Below is a small trained network, with its code and all its weights. Each question gives an input and a target symbol and asks what happens when units are switched off, that is, made to give their printed mean instead of their output.

import numpy as np


def w(rows, s, z=0):
    codes = np.array(rows[::2]) - 128.0
    scale = np.full(codes.shape[1], s)
    scale[-1] = z or s
    return codes * scale


def norm(h):
    return h / np.sqrt((h * h).mean(-1, keepdims=True) + 1e-5)


def f(y):
    return y / 2 * (1 + np.tanh(0.7978845608 * (y + 0.044715 * y**3)))


def softmax(a):
    e = np.exp(a - a.max(-1, keepdims=True))
    return e / e.sum(-1, keepdims=True)


def log_softmax(a):
    a = a - a.max(-1, keepdims=True)
    return a - np.log(np.exp(a).sum(-1, keepdims=True))


def net(x, mask):
    ids = ['ΞΩβεθμ'.index(c) for c in x.split()]
    T = len(ids)
    res = E[ids] + P[:T]
    u = 0
    for l in range(3):
        q, k, v = (norm(res) @ M[l].T for M in (Q, K, V))
        z = softmax(np.where(np.tri(T) > 0, q @ k.T / 2**0.5, -1e9)) @ v
        res = res + np.where(mask[u], z, O[l][:, -1]) @ O[l][:, :-1]
        u += 1
        y = f(norm(res) @ A[l][:, :-1].T + A[l][:, -1])
        res = res + np.where(mask[u : u + 8], y, B[l][:, -1]) @ B[l][:, :-1]
        u += 8
    return log_softmax(norm(res)[-1] @ U[:, :-1].T + U[:, -1])


Q, K, V, O, A, B = {}, {}, {}, {}, {}, {}
E = w([
[117,122,206,142],'Ξ',
[130,167,57,130],'Ω',
[227,143,118,188],'β',
[135,118,81,236],'ε',
[220,30,155,88],'θ',
[7,31,60,157],'μ',
],0.017)
P = w([
[123,215,38,79],'0',
[123,90,42,117],'1',
[114,48,71,132],'2',
[111,122,143,140],'3',
[126,111,181,170],'4',
[129,88,216,179],'5',
[102,74,240,203],'6',
[97,76,254,237],'7',
],0.0054)
Q[0] = w([
[133,13,77,139],'L0H0',
[220,71,42,254],'L0H0',
],0.024)
K[0] = w([
[58,114,191,75],'L0H0',
[88,75,254,182],'L0H0',
],0.026)
V[0] = w([
[243,153,158,255],'L0H0',
[39,145,125,241],'L0H0',
],0.019)
O[0] = w([
[169,91,137,255,223],'L0H0',
[66,164,146,206,254],'L0H0',
],0.016,0.0066)
A[0] = w([
[137,134,65,125,158],'L0N0',
[191,132,98,95,28],'L0N1',
[151,126,253,118,92],'L0N2',
[153,58,203,87,220],'L0N3',
[97,157,154,91,191],'L0N4',
[176,58,185,123,246],'L0N5',
[175,168,127,125,65],'L0N6',
[189,115,56,69,110],'L0N7',
],0.021,0.0013)
B[0] = w([
[109,186,104,124,146],'L0N0',
[192,37,187,154,183],'L0N1',
[182,191,75,178,206],'L0N2',
[125,166,191,172,226],'L0N3',
[140,135,188,143,201],'L0N4',
[195,144,251,112,254],'L0N5',
[124,107,186,150,128],'L0N6',
[144,138,240,147,227],'L0N7',
],0.024,0.0057)
Q[1] = w([
[182,80,6,56],'L1H0',
[69,150,165,141],'L1H0',
],0.014)
K[1] = w([
[250,242,28,70],'L1H0',
[116,92,157,94],'L1H0',
],0.012)
V[1] = w([
[62,70,147,27],'L1H0',
[250,197,94,111],'L1H0',
],0.02)
O[1] = w([
[94,84,238,112,2],'L1H0',
[246,80,72,6,17],'L1H0',
],0.015,0.0098)
A[1] = w([
[146,121,144,52,99],'L1N0',
[39,152,159,45,129],'L1N1',
[186,33,162,172,111],'L1N2',
[155,1,115,127,18],'L1N3',
[145,129,164,78,76],'L1N4',
[216,77,105,126,145],'L1N5',
[82,183,239,180,132],'L1N6',
[162,175,197,77,3],'L1N7',
],0.016,0.0031)
B[1] = w([
[127,183,112,55,129],'L1N0',
[50,102,206,202,150],'L1N1',
[69,105,52,166,163],'L1N2',
[74,69,179,174,127],'L1N3',
[133,160,132,67,134],'L1N4',
[55,2,138,145,151],'L1N5',
[58,135,70,77,253],'L1N6',
[212,168,100,106,153],'L1N7',
],0.021,0.015)
Q[2] = w([
[114,120,193,175],'L2H0',
[135,59,91,255],'L2H0',
],0.014)
K[2] = w([
[128,164,124,165],'L2H0',
[211,228,210,250],'L2H0',
],0.012)
V[2] = w([
[112,207,7,35],'L2H0',
[208,234,219,130],'L2H0',
],0.021)
O[2] = w([
[72,171,51,65,7],'L2H0',
[204,251,211,98,255],'L2H0',
],0.021,0.0058)
A[2] = w([
[255,155,104,141,112],'L2N0',
[163,35,45,94,152],'L2N1',
[90,111,200,217,198],'L2N2',
[161,137,120,94,133],'L2N3',
[79,154,67,168,3],'L2N4',
[52,193,131,159,190],'L2N5',
[109,125,72,72,108],'L2N6',
[155,190,125,210,116],'L2N7',
],0.021,0.0031)
B[2] = w([
[165,26,45,89,184],'L2N0',
[17,13,141,107,144],'L2N1',
[93,243,151,80,252],'L2N2',
[131,97,79,116,133],'L2N3',
[141,178,79,103,185],'L2N4',
[174,225,220,168,229],'L2N5',
[113,83,101,69,137],'L2N6',
[254,107,107,110,224],'L2N7',
],0.025,0.017)
U = w([
[107,116,70,72,254],'Ξ',
[134,179,95,9,56],'Ω',
[125,66,109,179,203],'β',
[149,158,59,228,14],'ε',
[179,81,201,85,123],'θ',
[44,146,195,119,122],'μ',
],0.016,0.006)

Each question gives the input, a string of symbols that net reads in full, and the target symbol t.
The units are the heads (2 rows each of Q, K, V and O) and the neurons (one row each of A and B). Each row of codes is followed by its name. A weight is (code - 128) times the scale printed after its matrix; where a second scale follows, it is the last column's (O, A, B and U).
mask holds one flag per unit, layer by layer, with each layer's heads first. A switched-off unit (its flag False) gives its mean, the last column of its rows in O or B, instead of its output. The means were averaged over made-up inputs and are rounded, as every weight is.
A unit's drop is (log p(t) with every unit on - log p(t) with that unit switched off) / (log p(t) with every unit on - log p(t) with every unit switched off).
The circuit of an input: a set's keep is (log p(t) with only the set's units on - log p(t) with every unit switched off) / (log p(t) with every unit on - log p(t) with every unit switched off). Starting from the 12 units with the biggest drops (on a tie, the unit counted first), units are removed one at a time, each time the one whose removal leaves the highest keep (on an exact tie, the one counted first), for as long as the keep stays at least 0.8.
circuit, biggest first: the units of the circuit, biggest drop first
top k neurons: the k neurons with the biggest drops, biggest first
top k neurons in layer l: the k neurons of layer l with the biggest drops, biggest first
input Ω μ β Ω, target μ: circuit, biggest first => L0H0, L1H0
input θ Ξ θ ε, target θ: circuit, biggest first => L2H0
input μ ε ε ε ε ε Ω β, target ε: circuit, biggest first => L0H0, L1H0
input θ Ω ε ε β θ ε, target θ: circuit, biggest first => L0N5, L0H0
input θ β Ξ, target θ: circuit, biggest first => L0H0, L0N5
input μ Ξ μ β, target μ: circuit, biggest first => L1H0, L0N2, L1N6
input ε μ β, target μ: top 2 neurons => L1N1, L0N2
input θ Ω Ω, target θ: circuit, biggest first => L0H0, L0N1
input β Ξ ε, target β: circuit, biggest first => L1H0, L0N3, L2H0, L1N5
input Ω Ξ Ω μ, target Ω: top 4 neurons => L0N5, L0N7, L0N4, L0N3
input Ξ ε ε, target Ξ: top 3 neurons in layer 0 => L0N7, L0N3, L0N4
input ε μ Ω Ω θ μ ε θ, target μ: circuit, biggest first => L1H0, L0H0
input Ω Ξ μ, target Ω: top 4 neurons => L0N7, L0N5, L0N3, L0N4
input Ω Ξ μ ε, target Ω: top 3 neurons => L0N2, L0N7, L0N5
input Ω Ξ Ξ, target Ω: top 2 neurons => L0N7, L1N6
input θ Ξ μ, target θ: top 2 neurons => L0N7, L0N5
input β β μ θ Ξ, target β: top 2 neurons in layer 2 => L2N5, L2N4
input Ξ β β θ, target Ξ: top 4 neurons in layer 0 => L0N5, L0N1, L0N7, L0N3
input θ β ε Ξ Ξ Ω β, target β: top 2 neurons => L0N7, L1N6
input Ξ μ β ε Ω Ω, target Ξ: top 2 neurons => L0N5, L0N7
input Ξ β ε μ, target Ξ: top neuron => L0N5
input Ω β Ξ, target Ω: top 2 neurons => L1N6, L0N1
input ε θ Ξ, target ε: top 3 neurons => L0N1, L1N5, L1N6
